Below is a small trained network, with its code and all its weights. Each question gives an input and a target symbol and asks what happens when units are switched off, that is, made to give their printed mean instead of their output.

import numpy as np


def w(rows, s, z=0):
    codes = np.array(rows[::2]) - 128.0
    scale = np.full(codes.shape[1], s)
    scale[-1] = z or s
    return codes * scale


def f(y):
    return np.maximum(y, 0)


def softmax(a):
    e = np.exp(a - a.max(-1, keepdims=True))
    return e / e.sum(-1, keepdims=True)


def log_softmax(a):
    a = a - a.max(-1, keepdims=True)
    return a - np.log(np.exp(a).sum(-1, keepdims=True))


def net(x, mask):
    ids = ['δεηθμπτφψ'.index(c) for c in x.split()]
    T = len(ids)
    res = E[ids] + P[:T]
    u = 0
    for l in range(2):
        r = res
        for j in range(2):
            rows = slice(4 * j, 4 * j + 4)
            q, k, v = (r @ M[l][rows].T for M in (Q, K, V))
            z = softmax(np.where(np.tri(T) > 0, q @ k.T / 4**0.5, -1e9)) @ v
            o = O[l][rows]
            res = res + np.where(mask[u + j], z, o[:, -1]) @ o[:, :-1]
        u += 2
        y = f(res @ A[l][:, :-1].T + A[l][:, -1])
        res = res + np.where(mask[u : u + 4], y, B[l][:, -1]) @ B[l][:, :-1]
        u += 4
    return log_softmax(res[-1] @ U[:, :-1].T + U[:, -1])


Q, K, V, O, A, B = {}, {}, {}, {}, {}, {}
E = w([
[146,206,115],'δ',
[135,113,226],'ε',
[167,220,108],'η',
[7,130,82],'θ',
[140,53,82],'μ',
[182,134,64],'π',
[34,213,64],'τ',
[128,160,207],'φ',
[12,143,87],'ψ',
],0.019)
P = w([
[48,47,3],'0',
[108,111,18],'1',
[112,124,61],'2',
[111,129,95],'3',
[110,135,100],'4',
[103,130,108],'5',
[133,145,124],'6',
[130,143,114],'7',
[156,153,126],'8',
[147,150,128],'9',
[159,146,126],'10',
[174,149,113],'11',
[163,151,114],'12',
],0.0036)
Q[0] = w([
[2,146,50],'0.h1',
[136,121,139],'0.h1',
[174,208,135],'0.h1',
[96,94,179],'0.h1',
[68,193,20],'0.h2',
[138,99,89],'0.h2',
[158,79,9],'0.h2',
[244,45,150],'0.h2',
],0.0074)
K[0] = w([
[113,172,155],'0.h1',
[168,132,156],'0.h1',
[153,148,126],'0.h1',
[86,117,129],'0.h1',
[20,246,84],'0.h2',
[101,122,60],'0.h2',
[98,109,108],'0.h2',
[151,52,140],'0.h2',
],0.014)
V[0] = w([
[39,204,200],'0.h1',
[153,93,150],'0.h1',
[99,131,70],'0.h1',
[2,252,71],'0.h1',
[17,98,151],'0.h2',
[177,191,77],'0.h2',
[126,126,140],'0.h2',
[198,46,83],'0.h2',
],0.0081)
O[0] = w([
[41,80,79,161],'0.h1',
[178,77,106,94],'0.h1',
[213,71,25,168],'0.h1',
[121,153,35,255],'0.h1',
[226,86,165,193],'0.h2',
[252,193,93,141],'0.h2',
[96,112,115,122],'0.h2',
[163,53,253,65],'0.h2',
],0.0042,0.01)
A[0] = w([
[164,127,135,39],'0.n1',
[121,178,157,191],'0.n2',
[150,10,120,3],'0.n3',
[167,91,181,134],'0.n4',
],0.011,0.0037)
B[0] = w([
[68,117,67,134],'0.n1',
[82,196,67,251],'0.n2',
[63,180,245,228],'0.n3',
[73,64,131,184],'0.n4',
],0.011,0.003)
Q[1] = w([
[222,182,214],'1.h1',
[152,89,36],'1.h1',
[235,222,206],'1.h1',
[136,79,51],'1.h1',
[255,54,222],'1.h2',
[213,236,114],'1.h2',
[193,35,93],'1.h2',
[139,197,197],'1.h2',
],0.0074)
K[1] = w([
[211,90,112],'1.h1',
[123,157,94],'1.h1',
[180,67,165],'1.h1',
[11,92,121],'1.h1',
[87,178,22],'1.h2',
[169,188,43],'1.h2',
[184,141,93],'1.h2',
[119,159,138],'1.h2',
],0.012)
V[1] = w([
[168,143,126],'1.h1',
[123,109,159],'1.h1',
[50,158,117],'1.h1',
[135,245,139],'1.h1',
[120,86,157],'1.h2',
[5,133,170],'1.h2',
[111,113,95],'1.h2',
[168,146,166],'1.h2',
],0.013)
O[1] = w([
[18,185,91,101],'1.h1',
[214,193,100,72],'1.h1',
[210,122,145,247],'1.h1',
[125,6,49,193],'1.h1',
[152,132,100,129],'1.h2',
[104,184,136,211],'1.h2',
[93,210,81,137],'1.h2',
[152,2,103,104],'1.h2',
],0.0056,0.015)
A[1] = w([
[124,132,147,120],'1.n1',
[196,214,2,60],'1.n2',
[100,196,70,31],'1.n3',
[81,161,117,253],'1.n4',
],0.0079,0.0062)
B[1] = w([
[96,82,98,131],'1.n1',
[95,6,185,247],'1.n2',
[45,129,254,181],'1.n3',
[236,253,51,217],'1.n4',
],0.0091,0.013)
U = w([
[105,90,140,124],'δ',
[134,82,139,52],'ε',
[116,99,147,66],'η',
[83,155,118,55],'θ',
[120,97,186,102],'μ',
[247,108,65,234],'π',
[27,66,120,73],'τ',
[211,170,69,255],'φ',
[97,139,146,89],'ψ',
],0.012,0.0037)

Each question gives the input, a string of symbols that net reads in full, and the target symbol t.
The units are the heads (4 rows each of Q, K, V and O) and the neurons (one row each of A and B). Each row of codes is followed by its name. A weight is (code - 128) times the scale printed after its matrix; where a second scale follows, it is the last column's (O, A, B and U).
mask holds one flag per unit, layer by layer, with each layer's heads first. A switched-off unit (its flag False) gives its mean, the last column of its rows in O or B, instead of its output. The means were averaged over made-up inputs and are rounded, as every weight is.
A unit's drop is (log p(t) with every unit on - log p(t) with that unit switched off) / (log p(t) with every unit on - log p(t) with every unit switched off).
most important unit: the unit with the biggest drop
top k neurons: the k neurons with the biggest drops, biggest first
which heads matter: for each layer, one digit per head in row order, 1 if its drop is at least 0.15 and else 0, layers parted by /
drop of u: that unit's drop, to one decimal
input η η φ δ, target τ: most important unit	1.h1
input μ μ η δ, target μ: top 3 neurons	[1.n2, 1.n3, 0.n2]
input μ φ π μ, target μ: top 2 neurons	[0.n3, 0.n2]
input η δ μ ε θ τ, target τ: which heads matter	01 / 10
input δ θ η ψ θ, target θ: which heads matter	01 / 01
input τ η η δ μ, target τ: top 3 neurons	[0.n3, 1.n4, 0.n2]
input μ τ η, target μ: top 3 neurons	[1.n2, 1.n3, 0.n4]
input δ φ δ η ε ψ η ψ, target φ: top 2 neurons	[1.n2, 1.n4]
input θ θ η ε, target φ: which heads matter	00 / 01
input φ ε η φ δ ε θ, target φ: which heads matter	00 / 00
input π θ ψ ε μ, target φ: top 3 neurons	[1.n2, 1.n3, 0.n3]
input φ τ θ ψ μ θ δ ε φ, target φ: top 2 neurons	[1.n2, 1.n3]
input η ψ θ θ η θ, target θ: which heads matter	00 / 01
input ψ π θ η η θ, target π: which heads matter	10 / 01
input θ ψ μ, target φ: top 2 neurons	[1.n2, 0.n3]
input π τ π δ ψ η τ π ψ δ θ, target π: most important unit	1.n3
input μ η δ η, target μ: which heads matter	11 / 10
input η τ ε, target τ: which heads matter	01 / 10
input μ ε δ, target μ: top 4 neurons	[1.n2, 1.n3, 0.n4, 0.n3]
input η π η, target τ: top 2 neurons	[1.n2, 1.n3]
input π η ψ, target π: drop of 1.h2	0.3
